[128 = 0]

tjgr: [114, 98, 92, 131, 110, 114, 149, 103, 119, 127, 112, 161, 148, 116, 110, 131, 119, 124, 129, 132, 107, 161, 137, 124, 144, 141, 108, 105, 104, 167, 99]
bblg: [142, 136, 123, 140, 166, 121, 96, 136, 115, 110, 131, 128, 114, 128, 142, 148, 126, 117, 132, 125, 117, 119, 141, 170, 151, 120, 145, 122, 143, 145, 110]
srmg: [124, 113, 115, 129, 96, 137, 154, 89, 127, 126, 120, 157, 142, 100, 96, 131, 136, 137, 136, 155, 128, 148, 147, 118, 149, 94, 121, 123, 120, 148, 113]
tlgz: [136, 148, 139, 129, 87, 149, 151, 128, 117, 121, 132, 134, 133, 123, 120, 146, 141, 140, 117, 136, 143, 133, 141, 127, 111, 128, 114, 127, 118, 133, 141]
tlgz: [129, 140, 120, 111, 90, 149, 148, 128, 117, 129, 114, 132, 152, 132, 131, 130, 130, 141, 112, 146, 128, 122, 102, 129, 72, 153, 114, 120, 113, 106, 160]
tlgz: [120, 121, 128, 131, 133, 119, 116, 135, 103, 99, 142, 123, 122, 138, 102, 144, 129, 140, 114, 123, 124, 127, 138, 145, 132, 144, 107, 116, 121, 126, 113]
tjgr: [120, 120, 107, 142, 135, 112, 135, 136, 100, 121, 120, 126, 128, 144, 118, 136, 119, 131, 124, 129, 114, 128, 120, 144, 105, 137, 119, 121, 109, 147, 117]
tjgr: [124, 104, 103, 140, 154, 114, 106, 138, 133, 112, 141, 123, 115, 139, 148, 134, 112, 118, 123, 115, 89, 139, 120, 152, 139, 161, 137, 103, 135, 171, 113]
tjgr: [123, 144, 143, 122, 114, 139, 142, 130, 115, 139, 131, 125, 132, 124, 128, 135, 132, 132, 131, 135, 143, 118, 128, 123, 103, 114, 134, 130, 119, 99, 150]
srmg: [133, 116, 112, 149, 125, 138, 111, 140, 119, 87, 157, 102, 98, 139, 120, 152, 133, 146, 112, 141, 104, 127, 129, 159, 107, 142, 130, 114, 142, 179, 124]
tlgz: [148, 129, 120, 146, 131, 127, 128, 136, 139, 127, 122, 124, 113, 135, 147, 128, 121, 117, 130, 117, 115, 155, 147, 127, 150, 129, 135, 140, 136, 189, 103]
bblg: [137, 126, 115, 133, 169, 121, 85, 133, 101, 93, 129, 110, 112, 138, 114, 141, 128, 137, 125, 144, 113, 106, 126, 174, 124, 118, 136, 129, 145, 127, 109]
bblg: [139, 159, 158, 124, 126, 153, 113, 119, 79, 95, 144, 119, 114, 110, 91, 167, 147, 151, 132, 162, 152, 108, 169, 160, 127, 66, 139, 138, 137, 93, 124]
bblg: [119, 103, 116, 138, 121, 115, 129, 130, 144, 121, 139, 117, 118, 137, 110, 118, 132, 134, 120, 118, 124, 139, 127, 108, 132, 150, 107, 128, 128, 159, 113]
bblg: [140, 152, 149, 118, 120, 144, 134, 122, 133, 140, 124, 150, 139, 109, 152, 138, 128, 114, 136, 122, 138, 137, 148, 130, 156, 114, 143, 125, 130, 114, 136]
srmg: [115, 148, 146, 115, 118, 124, 129, 136, 111, 140, 131, 125, 137, 123, 116, 139, 146, 131, 128, 123, 167, 102, 130, 118, 99, 133, 112, 129, 113, 76, 147]
tjgr: [127, 114, 102, 119, 161, 107, 98, 120, 130, 135, 101, 112, 130, 133, 114, 103, 131, 129, 139, 143, 131, 108, 107, 124, 110, 122, 127, 150, 137, 112, 112]
rdzh: [107, 91, 111, 145, 107, 116, 161, 114, 152, 140, 139, 144, 128, 122, 121, 118, 121, 123, 131, 117, 111, 159, 129, 99, 149, 136, 120, 111, 114, 177, 117]
rdzh: [113, 98, 101, 121, 141, 113, 143, 133, 140, 143, 107, 133, 148, 156, 154, 91, 88, 120, 120, 117, 80, 144, 76, 121, 111, 171, 131, 115, 114, 129, 137]
srmg: [133, 169, 141, 109, 142, 131, 111, 130, 101, 156, 109, 123, 135, 109, 140, 144, 144, 117, 152, 142, 169, 93, 138, 135, 92, 94, 150, 143, 124, 69, 145]
srmg: [119, 132, 125, 123, 100, 131, 146, 115, 124, 143, 124, 142, 140, 109, 119, 138, 140, 127, 135, 134, 146, 132, 140, 113, 117, 124, 119, 121, 113, 125, 133]
tlgz: [115, 99, 115, 126, 112, 118, 147, 141, 139, 124, 125, 112, 133, 164, 118, 95, 109, 141, 104, 113, 105, 149, 96, 98, 104, 181, 97, 132, 114, 140, 128]
tlgz: [149, 155, 128, 128, 143, 138, 105, 125, 89, 103, 119, 136, 127, 118, 126, 162, 133, 129, 131, 147, 129, 118, 153, 177, 134, 102, 139, 126, 133, 126, 113]
bblg: [123, 118, 118, 117, 123, 128, 120, 127, 131, 121, 126, 119, 134, 135, 118, 119, 131, 138, 118, 134, 125, 122, 110, 124, 107, 150, 114, 127, 129, 115, 134]
bblg: [129, 134, 132, 135, 126, 127, 144, 136, 124, 145, 122, 114, 120, 137, 133, 119, 122, 127, 136, 129, 132, 131, 127, 111, 108, 111, 139, 147, 122, 135, 131]
tlgz: [137, 159, 152, 118, 131, 134, 133, 122, 125, 147, 120, 166, 146, 102, 160, 147, 125, 100, 142, 111, 143, 138, 159, 137, 175, 114, 143, 116, 123, 106, 129]
srmg: [143, 145, 142, 117, 127, 146, 121, 136, 150, 132, 133, 140, 135, 123, 174, 132, 121, 112, 122, 111, 118, 137, 127, 138, 149, 152, 142, 114, 141, 124, 146]
rdzh: [140, 141, 139, 140, 170, 123, 95, 135, 126, 118, 138, 123, 110, 124, 137, 142, 135, 119, 138, 126, 134, 103, 138, 161, 154, 101, 150, 131, 151, 124, 122]
rdzh: [125, 127, 134, 121, 148, 119, 126, 130, 128, 141, 118, 129, 132, 133, 137, 113, 113, 119, 136, 119, 123, 132, 125, 120, 142, 122, 138, 136, 127, 109, 123]
tlgz: [136, 126, 141, 139, 122, 126, 121, 129, 141, 114, 144, 123, 111, 125, 110, 132, 143, 131, 124, 115, 144, 140, 160, 115, 165, 125, 112, 139, 139, 155, 104]
bblg: [139, 141, 120, 131, 158, 137, 79, 135, 103, 88, 147, 119, 113, 122, 135, 169, 138, 133, 122, 147, 116, 94, 129, 197, 117, 127, 146, 103, 150, 124, 133]
tjgr: [136, 125, 124, 119, 118, 137, 132, 116, 159, 133, 117, 149, 148, 121, 141, 111, 131, 124, 122, 130, 124, 125, 105, 126, 141, 141, 123, 123, 138, 121, 144]
srmg: [126, 133, 149, 107, 113, 126, 156, 106, 160, 167, 106, 172, 163, 107, 141, 101, 124, 106, 139, 107, 147, 149, 135, 87, 184, 124, 120, 132, 118, 94, 130]
srmg: [120, 128, 120, 123, 103, 133, 143, 116, 122, 134, 126, 142, 140, 113, 121, 138, 136, 130, 130, 138, 135, 131, 132, 123, 114, 129, 120, 116, 115, 128, 135]
tjgr: [114, 119, 123, 140, 124, 127, 123, 148, 108, 116, 156, 88, 98, 142, 118, 144, 129, 143, 125, 132, 122, 125, 132, 127, 80, 135, 134, 125, 124, 148, 131]
rdzh: [123, 134, 111, 128, 101, 127, 136, 115, 114, 134, 119, 135, 137, 110, 105, 145, 154, 134, 133, 147, 155, 116, 136, 124, 94, 121, 110, 126, 113, 132, 129]
bblg: [141, 147, 137, 118, 141, 140, 115, 128, 110, 125, 117, 117, 126, 128, 131, 130, 125, 132, 135, 146, 130, 119, 132, 141, 117, 100, 147, 145, 137, 104, 129]
srmg: [125, 101, 122, 136, 137, 113, 122, 129, 169, 128, 138, 132, 123, 134, 135, 107, 123, 118, 122, 101, 115, 144, 122, 111, 170, 158, 116, 122, 139, 157, 114]
rdzh: [78, 77, 87, 126, 96, 106, 178, 105, 151, 167, 122, 153, 161, 122, 118, 100, 120, 127, 131, 131, 112, 132, 74, 87, 87, 161, 109, 94, 91, 128, 155]
tjgr: [114, 126, 136, 135, 127, 129, 122, 151, 101, 120, 155, 76, 93, 145, 113, 141, 127, 146, 129, 133, 132, 126, 141, 117, 77, 123, 138, 140, 124, 132, 129]
tlgz: [125, 137, 158, 125, 140, 125, 120, 128, 116, 115, 145, 143, 127, 119, 119, 144, 128, 124, 128, 110, 139, 132, 159, 137, 180, 117, 124, 120, 128, 103, 115]
tlgz: [112, 112, 135, 118, 122, 128, 148, 144, 125, 122, 136, 126, 138, 157, 139, 112, 94, 133, 106, 107, 94, 149, 101, 121, 123, 173, 119, 111, 112, 111, 142]
srmg: [122, 125, 134, 129, 149, 124, 112, 132, 90, 98, 135, 106, 116, 144, 89, 133, 125, 152, 122, 146, 125, 108, 125, 150, 113, 105, 125, 139, 129, 99, 120]
rdzh: [125, 124, 137, 133, 168, 119, 95, 143, 150, 121, 151, 114, 113, 136, 143, 123, 132, 123, 126, 117, 126, 90, 100, 149, 135, 136, 142, 120, 153, 104, 148]
bblg: [145, 145, 156, 125, 116, 144, 135, 121, 142, 134, 132, 142, 125, 110, 141, 132, 128, 116, 136, 115, 139, 158, 171, 112, 183, 107, 138, 138, 137, 139, 113]
tjgr: [136, 157, 149, 128, 155, 123, 115, 138, 112, 135, 123, 133, 128, 125, 140, 140, 131, 116, 138, 121, 148, 104, 136, 148, 138, 106, 141, 135, 130, 95, 133]
bblg: [128, 125, 127, 134, 132, 120, 131, 133, 124, 130, 124, 119, 122, 138, 120, 121, 126, 130, 129, 125, 130, 131, 129, 119, 124, 124, 124, 140, 124, 135, 119]
tjgr: [125, 130, 129, 120, 131, 117, 111, 120, 119, 132, 122, 114, 121, 118, 96, 128, 149, 133, 140, 135, 161, 119, 151, 108, 124, 110, 116, 150, 129, 113, 107]
bblg: [141, 147, 124, 114, 160, 132, 92, 129, 96, 120, 108, 104, 122, 131, 120, 131, 132, 137, 138, 159, 135, 97, 123, 154, 93, 96, 148, 152, 141, 90, 126]
rdzh: [138, 139, 136, 140, 113, 130, 131, 126, 121, 115, 132, 133, 123, 121, 106, 144, 148, 134, 124, 128, 150, 129, 155, 130, 143, 116, 109, 136, 127, 146, 113]
rdzh: [124, 143, 146, 123, 140, 140, 124, 112, 114, 138, 137, 138, 125, 98, 132, 147, 131, 121, 153, 146, 139, 116, 150, 141, 142, 71, 166, 124, 134, 97, 136]
rdzh: [112, 107, 117, 127, 138, 122, 140, 128, 137, 133, 127, 133, 140, 143, 136, 107, 108, 130, 122, 131, 100, 117, 80, 133, 113, 141, 134, 114, 123, 111, 152]
srmg: [104, 102, 138, 146, 99, 109, 157, 136, 130, 118, 155, 118, 116, 144, 81, 123, 136, 146, 111, 104, 143, 145, 141, 88, 135, 149, 81, 130, 107, 150, 113]
rdzh: [151, 165, 135, 123, 92, 156, 115, 125, 103, 110, 132, 122, 120, 103, 116, 173, 164, 139, 127, 150, 163, 126, 176, 142, 107, 115, 120, 133, 132, 141, 122]
tjgr: [127, 102, 99, 139, 105, 126, 143, 106, 151, 118, 127, 167, 144, 112, 126, 133, 131, 122, 119, 126, 106, 153, 129, 134, 164, 153, 107, 97, 124, 183, 114]
tlgz: [127, 132, 121, 131, 103, 147, 141, 129, 135, 133, 137, 121, 126, 123, 141, 136, 135, 134, 126, 144, 125, 121, 113, 129, 87, 131, 139, 119, 129, 139, 157]
srmg: [140, 132, 119, 144, 161, 117, 99, 160, 140, 140, 136, 94, 93, 142, 177, 132, 118, 105, 140, 105, 115, 137, 137, 132, 119, 145, 161, 135, 144, 178, 115]
tlgz: [125, 134, 148, 123, 148, 125, 140, 120, 135, 155, 117, 142, 137, 121, 142, 110, 113, 114, 147, 124, 131, 126, 125, 117, 156, 90, 153, 140, 128, 94, 135]
rdzh: [147, 176, 161, 114, 103, 148, 105, 126, 110, 123, 139, 127, 120, 92, 115, 173, 173, 128, 137, 130, 192, 120, 197, 126, 137, 107, 118, 139, 135, 107, 119]
tjgr: [131, 149, 154, 110, 99, 140, 151, 117, 125, 141, 117, 152, 151, 114, 121, 127, 134, 127, 128, 122, 155, 140, 148, 106, 148, 120, 112, 135, 114, 93, 133]
[134, 140, 135, 126, 127, 143, 118, 132, 111, 114, 137, 110, 117, 128, 122, 141, 133, 141, 127, 146, 130, 116, 132, 143, 105, 112, 139, 133, 136, 118, 136] -> bblg
[141, 161, 146, 131, 106, 150, 151, 105, 85, 121, 118, 163, 139, 97, 111, 167, 135, 129, 141, 152, 145, 140, 179, 151, 155, 66, 137, 127, 114, 126, 115] -> rdzh
[128, 130, 135, 136, 110, 141, 144, 132, 132, 124, 142, 123, 122, 131, 131, 133, 128, 135, 122, 132, 123, 130, 124, 128, 116, 126, 133, 123, 128, 139, 145] -> tjgr
[116, 118, 128, 131, 74, 127, 159, 113, 108, 120, 134, 132, 128, 117, 75, 142, 144, 146, 124, 130, 151, 165, 176, 89, 132, 127, 86, 133, 101, 158, 96] -> tjgr
[117, 100, 91, 140, 79, 123, 153, 118, 142, 134, 128, 125, 126, 123, 109, 128, 141, 135, 124, 132, 127, 159, 137, 92, 99, 158, 99, 122, 111, 199, 111] -> rdzh
[142, 144, 139, 151, 162, 109, 108, 149, 108, 111, 131, 124, 110, 142, 126, 145, 130, 120, 126, 108, 137, 119, 150, 157, 158, 120, 123, 137, 132, 146, 101] -> tjgr
[117, 129, 124, 128, 129, 125, 126, 127, 115, 131, 137, 140, 130, 115, 139, 151, 126, 117, 134, 123, 125, 131, 140, 141, 130, 134, 136, 102, 118, 129, 129] -> tjgr
[152, 170, 167, 130, 117, 141, 119, 127, 107, 112, 134, 137, 119, 107, 109, 162, 156, 128, 131, 122, 175, 132, 195, 134, 174, 93, 116, 146, 133, 123, 103] -> rdzh
[123, 120, 112, 130, 135, 121, 120, 125, 122, 127, 125, 123, 126, 127, 121, 130, 131, 130, 131, 137, 125, 120, 122, 134, 112, 127, 129, 125, 127, 133, 125] -> srmg
[115, 125, 133, 128, 136, 115, 119, 123, 105, 136, 137, 115, 110, 114, 107, 143, 133, 125, 150, 128, 147, 140, 173, 110, 137, 98, 137, 137, 121, 130, 98] -> srmg
[129, 149, 144, 128, 107, 146, 141, 138, 111, 120, 142, 128, 129, 128, 132, 150, 133, 136, 118, 131, 135, 120, 130, 142, 105, 131, 127, 117, 120, 114, 153] -> bblg
[126, 112, 113, 135, 138, 127, 135, 132, 127, 126, 123, 116, 123, 147, 135, 113, 107, 133, 126, 137, 96, 133, 102, 134, 108, 127, 143, 130, 128, 144, 132] -> tjgr
[122, 129, 123, 116, 118, 137, 147, 102, 130, 152, 108, 147, 149, 108, 127, 117, 127, 126, 145, 153, 132, 122, 116, 118, 118, 93, 144, 131, 122, 102, 144] -> tjgr
[140, 138, 148, 133, 131, 135, 109, 132, 149, 120, 148, 117, 109, 119, 127, 135, 149, 128, 129, 122, 149, 118, 147, 126, 151, 118, 130, 137, 152, 133, 127] -> tjgr
[143, 163, 164, 95, 149, 127, 121, 115, 125, 155, 90, 159, 159, 112, 137, 110, 125, 107, 145, 116, 162, 127, 148, 115, 182, 98, 131, 155, 128, 52, 119] -> tjgr
[116, 106, 116, 133, 140, 110, 155, 124, 125, 137, 105, 140, 146, 151, 119, 95, 101, 130, 124, 126, 104, 132, 91, 121, 129, 127, 121, 133, 110, 120, 127] -> rdzh
[117, 127, 152, 125, 127, 133, 134, 122, 161, 151, 151, 136, 124, 107, 145, 124, 133, 116, 142, 116, 141, 124, 132, 107, 155, 113, 148, 119, 138, 109, 149] -> tlgz
[129, 134, 140, 127, 127, 128, 118, 131, 117, 109, 142, 135, 125, 124, 119, 148, 133, 129, 120, 116, 134, 134, 153, 139, 154, 138, 115, 117, 127, 127, 115] -> tlgz
[120, 112, 90, 121, 173, 111, 82, 132, 118, 121, 121, 111, 124, 134, 139, 129, 123, 124, 133, 142, 104, 99, 95, 163, 92, 147, 145, 112, 139, 119, 129] -> srmg
[143, 151, 159, 118, 116, 149, 132, 105, 134, 131, 126, 150, 135, 97, 119, 135, 142, 126, 141, 138, 155, 133, 166, 121, 177, 78, 137, 142, 140, 106, 123] -> srmg
[125, 132, 117, 118, 131, 140, 119, 128, 110, 119, 128, 122, 134, 128, 134, 139, 125, 137, 125, 151, 115, 107, 104, 156, 86, 131, 141, 113, 129, 105, 152] -> tlgz
[120, 124, 106, 131, 112, 126, 139, 127, 120, 137, 120, 125, 134, 128, 122, 131, 136, 133, 128, 142, 131, 116, 110, 127, 80, 136, 121, 123, 115, 135, 141] -> tlgz
